Here is a tiny trained network, its code and every weight. The questions are about switching its units off for an input and a class, where a switched-off unit gives its printed mean instead of its output.

import numpy as np


def w(rows, s, z=0):
    codes = np.array(rows[::2]) - 128.0
    scale = np.full(codes.shape[1], s)
    scale[-1] = z or s
    return codes * scale


def f(y):
    return y / 2 * (1 + np.tanh(0.7978845608 * (y + 0.044715 * y**3)))


def log_softmax(a):
    a = a - a.max(-1, keepdims=True)
    return a - np.log(np.exp(a).sum(-1, keepdims=True))


def net(x, mask):
    res = np.array(x, float).reshape(1, 6) / 4 @ E
    y = f(res @ A[0][:, :-1].T + A[0][:, -1])
    res = res + np.where(mask, y, B[0][:, -1]) @ B[0][:, :-1]
    return log_softmax(res[-1] @ U[:, :-1].T + U[:, -1])


A, B = {}, {}
E = w([
[131,113,140],'x0',
[211,155,114],'x1',
[127,147,116],'x2',
[37,151,117],'x3',
[119,81,2],'x4',
[127,157,110],'x5',
],0.0098)
A[0] = w([
[184,113,155,177],'N0',
[162,138,118,93],'N1',
[225,165,61,198],'N2',
[128,184,150,184],'N3',
[69,137,202,244],'N4',
[154,181,199,240],'N5',
[228,139,168,117],'N6',
[30,92,150,205],'N7',
[175,142,153,130],'N8',
[233,127,88,195],'N9',
[7,111,118,183],'N10',
[148,112,44,253],'N11',
[76,138,159,150],'N12',
[149,188,186,234],'N13',
[201,103,75,61],'N14',
[103,108,12,189],'N15',
[101,169,102,208],'N16',
[138,84,69,206],'N17',
[127,126,193,200],'N18',
[78,141,93,86],'N19',
[153,92,107,97],'N20',
[175,178,82,220],'N21',
[137,155,224,244],'N22',
[119,153,202,128],'N23',
[55,128,185,220],'N24',
[103,149,168,115],'N25',
[124,101,101,204],'N26',
[162,79,96,216],'N27',
[166,124,137,98],'N28',
[195,202,137,95],'N29',
],0.012,0.0032)
B[0] = w([
[148,144,144,174],'N0',
[149,167,213,139],'N1',
[121,113,188,234],'N2',
[156,135,123,156],'N3',
[180,164,42,202],'N4',
[202,174,142,205],'N5',
[140,155,148,204],'N6',
[163,134,54,210],'N7',
[142,138,155,159],'N8',
[137,104,176,231],'N9',
[151,104,81,229],'N10',
[96,34,150,234],'N11',
[115,142,44,163],'N12',
[180,181,136,195],'N13',
[149,133,198,192],'N14',
[166,79,157,254],'N15',
[167,61,103,163],'N16',
[118,56,185,206],'N17',
[138,254,147,173],'N18',
[140,141,62,161],'N19',
[117,119,146,148],'N20',
[136,72,153,188],'N21',
[141,219,106,214],'N22',
[136,128,61,177],'N23',
[144,161,66,197],'N24',
[105,181,67,149],'N25',
[114,54,126,166],'N26',
[134,64,166,190],'N27',
[113,190,168,142],'N28',
[128,138,171,177],'N29',
],0.0066,0.0095)
U = w([
[230,149,109,254],'0',
[50,2,151,207],'1',
[41,208,55,48],'2',
[182,25,56,28],'3',
[152,184,233,29],'4',
[197,48,185,47],'5',
],0.0091,0.0044)

Each question gives the input, the list of numbers given to net, and the class t.
The units are the neurons (one row each of A and B). Each row of codes is followed by its name. A weight is (code - 128) times the scale printed after its matrix; where a second scale follows, it is the last column's (A, B and U).
mask holds one flag per neuron, in row order. A switched-off neuron (its flag False) gives its mean, the last column of its row in B, instead of its output. The means were averaged over made-up inputs and are rounded, as every weight is.
A unit's drop is (log p(t) with every unit on - log p(t) with that unit switched off) / (log p(t) with every unit on - log p(t) with every unit switched off).
The circuit of an input: a set's keep is (log p(t) with only the set's units on - log p(t) with every unit switched off) / (log p(t) with every unit on - log p(t) with every unit switched off). Starting from the 12 units with the biggest drops (on a tie, the unit counted first), units are removed one at a time, each time the one whose removal leaves the highest keep (on an exact tie, the one counted first), for as long as the keep stays at least 0.8.
circuit, biggest first: the units of the circuit, biggest drop first
drop of u: that unit's drop, to one decimal
input [3,-8,3,-1,-8,5], class 0: circuit, biggest first => [N4]
input [4,-8,-1,2,4,-3], class 3: circuit, biggest first => [N7; N10]
input [5,8,-1,6,-8,-3], class 0: circuit, biggest first => [N4; N23]
input [3,4,-6,8,4,8], class 1: circuit, biggest first => [N4; N5; N22]
input [-5,-6,-4,6,8,4], class 3: circuit, biggest first => [N7; N10]
input [-4,-5,6,6,1,2], class 3: circuit, biggest first => [N10; N16; N7]
input [-5,5,7,-1,-6,4], class 4: circuit, biggest first => [N29; N7; N10]
input [1,8,-5,-3,7,-2], class 5: drop of N14 => 0.1
input [7,6,-8,-3,8,-3], class 5: drop of N14 => 0.2
input [-8,3,0,-4,7,-3], class 5: drop of N15 => 0.2
input [-7,5,0,-6,-3,-2], class 4: drop of N18 => 0.0
